Below is a small trained network, with its code and all its weights. Each question gives an input and a target symbol and asks what happens when units are switched off, that is, made to give their printed mean instead of their output.

import numpy as np


def w(rows, s, z=0):
    codes = np.array(rows[::2]) - 128.0
    scale = np.full(codes.shape[1], s)
    scale[-1] = z or s
    return codes * scale


def f(y):
    return y / 2 * (1 + np.tanh(0.7978845608 * (y + 0.044715 * y**3)))


def softmax(a):
    e = np.exp(a - a.max(-1, keepdims=True))
    return e / e.sum(-1, keepdims=True)


def log_softmax(a):
    a = a - a.max(-1, keepdims=True)
    return a - np.log(np.exp(a).sum(-1, keepdims=True))


def net(x, mask):
    ids = ['βζηλπφω'.index(c) for c in x.split()]
    T = len(ids)
    res = E[ids] + P[:T]
    q, k, v = (res @ M[0].T for M in (Q, K, V))
    z = softmax(np.where(np.tri(T) > 0, q @ k.T / 4**0.5, -1e9)) @ v
    res = res + np.where(mask[0], z, O[0][:, -1]) @ O[0][:, :-1]
    y = f(res @ A[0][:, :-1].T + A[0][:, -1])
    res = res + np.where(mask[1:13], y, B[0][:, -1]) @ B[0][:, :-1]
    return log_softmax(res[-1] @ U[:, :-1].T + U[:, -1])


Q, K, V, O, A, B = {}, {}, {}, {}, {}, {}
E = w([
[183,250,47],'β',
[201,255,104],'ζ',
[118,126,139],'η',
[135,135,172],'λ',
[102,118,102],'π',
[152,223,16],'φ',
[118,125,140],'ω',
],0.018)
P = w([
[55,193,172],'0',
[149,146,124],'1',
[130,166,50],'2',
[84,239,77],'3',
[55,72,253],'4',
[189,105,159],'5',
[176,111,62],'6',
[45,169,81],'7',
[79,154,183],'8',
[164,35,167],'9',
[167,138,141],'10',
[139,138,116],'11',
[30,78,153],'12',
],0.014)
Q[0] = w([
[200,95,118],'h0',
[62,21,192],'h0',
[106,129,124],'h0',
[89,3,163],'h0',
],0.022)
K[0] = w([
[113,149,83],'h0',
[254,49,98],'h0',
[130,145,124],'h0',
[234,41,78],'h0',
],0.015)
V[0] = w([
[133,146,60],'h0',
[181,184,152],'h0',
[70,89,3],'h0',
[39,70,107],'h0',
],0.017)
O[0] = w([
[58,169,113,238],'h0',
[114,71,61,252],'h0',
[91,190,179,151],'h0',
[170,189,247,82],'h0',
],0.016,0.0034)
A[0] = w([
[66,172,45,83],'n0',
[123,9,153,92],'n1',
[110,110,117,184],'n2',
[100,56,175,230],'n3',
[140,33,61,150],'n4',
[49,114,195,172],'n5',
[173,1,52,106],'n6',
[42,243,89,189],'n7',
[79,176,118,191],'n8',
[181,67,116,255],'n9',
[159,204,100,162],'n10',
[29,108,78,74],'n11',
],0.0099,0.0083)
B[0] = w([
[119,151,127,216],'n0',
[112,157,10,158],'n1',
[145,149,160,160],'n2',
[208,139,166,154],'n3',
[127,71,165,226],'n4',
[136,177,105,174],'n5',
[125,90,139,237],'n6',
[134,92,151,255],'n7',
[139,101,187,195],'n8',
[155,242,101,181],'n9',
[98,135,156,169],'n10',
[110,158,118,217],'n11',
],0.012,0.022)
U = w([
[107,96,201,2],'β',
[116,173,115,60],'ζ',
[144,243,108,107],'η',
[204,135,152,158],'λ',
[160,122,242,215],'π',
[63,233,133,78],'φ',
[144,254,101,122],'ω',
],0.0073,0.0062)

Each question gives the input, a string of symbols that net reads in full, and the target symbol t.
The units are the heads (4 rows each of Q, K, V and O) and the neurons (one row each of A and B). Each row of codes is followed by its name. A weight is (code - 128) times the scale printed after its matrix; where a second scale follows, it is the last column's (O, A, B and U).
mask holds one flag per unit, heads first, then neurons. A switched-off unit (its flag False) gives its mean, the last column of its rows in O or B, instead of its output. The means were averaged over made-up inputs and are rounded, as every weight is.
A unit's drop is (log p(t) with every unit on - log p(t) with that unit switched off) / (log p(t) with every unit on - log p(t) with every unit switched off).
The circuit of an input: a set's keep is (log p(t) with only the set's units on - log p(t) with every unit switched off) / (log p(t) with every unit on - log p(t) with every unit switched off). Starting from the 12 units with the biggest drops (on a tie, the unit counted first), units are removed one at a time, each time the one whose removal leaves the highest keep (on an exact tie, the one counted first), for as long as the keep stays at least 0.8.
circuit, biggest first: the units of the circuit, biggest drop first
top k neurons: the k neurons with the biggest drops, biggest first
drop of u: that unit's drop, to one decimal
input β π π φ π η λ π, target π: top 4 neurons : (n9, n1, n11, n0)
input φ λ π φ λ π β, target φ: circuit, biggest first : (h0, n10)
input φ λ ζ λ β, target φ: circuit, biggest first : (h0)
input β λ λ λ φ ζ φ β π, target ζ: top 2 neurons : (n1, n4)
input π π ω φ π π π φ π β, target π: top 2 neurons : (n9, n1)
input λ β π ζ π β π λ φ φ π η φ, target λ: circuit, biggest first : (h0, n4, n9)
input ζ π π, target ζ: top 4 neurons : (n1, n9, n4, n6)
input β φ λ π, target β: circuit, biggest first : (h0, n4, n7)
input β π π, target β: circuit, biggest first : (n4, h0)
input ζ π λ, target ζ: top 2 neurons : (n1, n9)
input λ ζ λ π φ ω, target λ: top 3 neurons : (n4, n6, n3)
input π β φ π λ π β π λ ω, target β: circuit, biggest first : (h0, n4)
input β φ π π φ, target β: top 3 neurons : (n9, n4, n7)
input β β ω ζ λ β, target β: top 2 neurons : (n4, n6)
input ζ π π λ φ, target ζ: top 4 neurons : (n1, n4, n9, n6)
input λ π π λ π π φ ω π π π π ζ, target λ: top 2 neurons : (n4, n6)
input ζ π π φ ζ π φ, target ζ: circuit, biggest first : (n4, h0, n1, n11)
input π π φ λ ζ π, target φ: top neuron : (n4)
input β π φ ω ζ, target β: top 2 neurons : (n4, n6)
input β λ π π φ π φ β, target β: circuit, biggest first : (n4, h0, n7)
input λ π β π φ λ, target β: top neuron : (n9)
input φ λ λ π λ π π φ, target φ: top 2 neurons : (n11, n0)
input φ η π, target φ: top 2 neurons : (n11, n0)
input φ π π π η ζ ω φ π π λ ζ, target φ: drop of n4 : 0.3
input π π ω ζ π π ζ π λ λ, target ζ: drop of n4 : 0.3
input π β π ζ π π ω λ φ λ, target ω: drop of n4 : 0.2
input λ φ ω λ π π λ ω ζ, target λ: drop of h0 : 1.1
